Here is a tiny trained network, its code and every weight. The questions are about switching its units off for an input and a class, where a switched-off unit gives its printed mean instead of its output.

import numpy as np


def w(rows, s, z=0):
    codes = np.array(rows[::2]) - 128.0
    scale = np.full(codes.shape[1], s)
    scale[-1] = z or s
    return codes * scale


def norm(h):
    return h / np.sqrt((h * h).mean(-1, keepdims=True) + 1e-5)


def f(y):
    return np.maximum(y, 0)


def log_softmax(a):
    a = a - a.max(-1, keepdims=True)
    return a - np.log(np.exp(a).sum(-1, keepdims=True))


def net(x, mask):
    res = np.array(x, float).reshape(1, 2) / 4 @ E
    u = 0
    for l in range(2):
        y = f(norm(res) @ A[l][:, :-1].T + A[l][:, -1])
        res = res + np.where(mask[u : u + 7], y, B[l][:, -1]) @ B[l][:, :-1]
        u += 7
    return log_softmax(norm(res)[-1] @ U[:, :-1].T + U[:, -1])


A, B = {}, {}
E = w([
[53,88,158,73,186,152],'x0',
[178,29,97,97,1,85],'x1',
],0.0067)
A[0] = w([
[146,111,95,122,64,136,181],'L0N1',
[181,213,206,189,226,187,108],'L0N2',
[89,112,155,68,201,96,242],'L0N3',
[174,179,116,44,77,77,122],'L0N4',
[66,56,171,25,202,191,133],'L0N5',
[102,186,188,117,155,168,62],'L0N6',
[245,254,147,142,100,65,6],'L0N7',
],0.0072,0.0014)
B[0] = w([
[113,170,105,116,247,53,190],'L0N1',
[173,63,151,154,226,171,254],'L0N2',
[70,104,108,242,55,228,202],'L0N3',
[99,119,99,73,163,69,173],'L0N4',
[127,212,195,170,67,132,237],'L0N5',
[184,90,69,77,198,164,189],'L0N6',
[2,189,160,238,51,188,209],'L0N7',
],0.0062,0.0075)
A[1] = w([
[180,62,120,161,63,107,126],'L1N1',
[127,78,244,149,138,153,142],'L1N2',
[166,76,122,110,117,102,2],'L1N3',
[150,79,84,98,49,114,133],'L1N4',
[155,2,110,89,66,156,136],'L1N5',
[102,65,190,244,110,139,231],'L1N6',
[202,132,75,132,72,254,167],'L1N7',
],0.0075,0.0029)
B[1] = w([
[135,101,255,142,120,201,163],'L1N1',
[173,111,141,153,63,20,194],'L1N2',
[169,143,97,203,191,131,140],'L1N3',
[175,110,157,161,185,248,173],'L1N4',
[114,100,178,221,141,138,167],'L1N5',
[111,109,90,24,11,46,254],'L1N6',
[143,135,127,79,120,3,169],'L1N7',
],0.0074,0.0086)
U = w([
[80,208,220,211,33,143,253],'0',
[216,57,219,243,254,244,207],'1',
[96,95,86,95,138,1,127],'2',
[138,123,73,57,156,236,2],'3',
],0.0076,0.0038)

Each question gives the input, the list of numbers given to net, and the class t.
The units are the neurons (one row each of A and B). Each row of codes is followed by its name. A weight is (code - 128) times the scale printed after its matrix; where a second scale follows, it is the last column's (A, B and U).
mask holds one flag per neuron, layer by layer. A switched-off neuron (its flag False) gives its mean, the last column of its row in B, instead of its output. The means were averaged over made-up inputs and are rounded, as every weight is.
A unit's drop is (log p(t) with every unit on - log p(t) with that unit switched off) / (log p(t) with every unit on - log p(t) with every unit switched off).
The circuit of an input: a set's keep is (log p(t) with only the set's units on - log p(t) with every unit switched off) / (log p(t) with every unit on - log p(t) with every unit switched off). Starting from the 12 units with the biggest drops (on a tie, the unit counted first), units are removed one at a time, each time the one whose removal leaves the highest keep (on an exact tie, the one counted first), for as long as the keep stays at least 0.8.
units of the circuit, in order: the units of the circuit, biggest drop first
most important unit: the unit with the biggest drop
top k neurons: the k neurons with the biggest drops, biggest first
top k neurons in layer l: the k neurons of layer l with the biggest drops, biggest first
drop when u is switched off: that unit's drop, to one decimal
input [-2,2], class 2: units of the circuit, in order : L0N1, L0N5
input [2,-2], class 2: top 2 neurons : L1N7, L0N7
input [1,2], class 2: top 3 neurons in layer 0 : L0N1, L0N2, L0N7
input [-7,8], class 1: top 2 neurons : L1N4, L0N5
input [-4,5], class 1: most important unit : L0N5
input [-3,-4], class 1: top 4 neurons : L0N2, L0N6, L0N5, L0N3
input [-6,-7], class 1: top 2 neurons : L0N2, L0N5
input [1,-3], class 2: units of the circuit, in order : L1N4, L0N7
input [2,3], class 2: units of the circuit, in order : L0N1, L0N7
input [-2,-5], class 1: top 2 neurons : L0N2, L0N6
input [0,-3], class 2: top 4 neurons : L1N7, L1N4, L0N1, L1N1
input [-3,3], class 2: top 3 neurons : L0N1, L0N4, L0N5
input [0,-4], class 1: top 2 neurons in layer 0 : L0N2, L0N6
input [-3,2], class 2: units of the circuit, in order : L0N5
input [0,1], class 2: top 2 neurons : L0N2, L1N4
input [1,-1], class 2: top 2 neurons in layer 0 : L0N7, L0N6
input [0,-5], class 1: top 2 neurons : L0N2, L0N6
input [-5,7], class 1: top 2 neurons in layer 0 : L0N5, L0N3
input [0,5], class 1: drop when L1N3 is switched off : 0.0
input [-2,-6], class 1: drop when L0N2 is switched off : 0.4
input [-1,-2], class 2: drop when L1N2 is switched off : 0.1
input [-4,-8], class 1: top neuron : L0N2
input [-2,-2], class 2: top 2 neurons in layer 0 : L0N5, L0N2
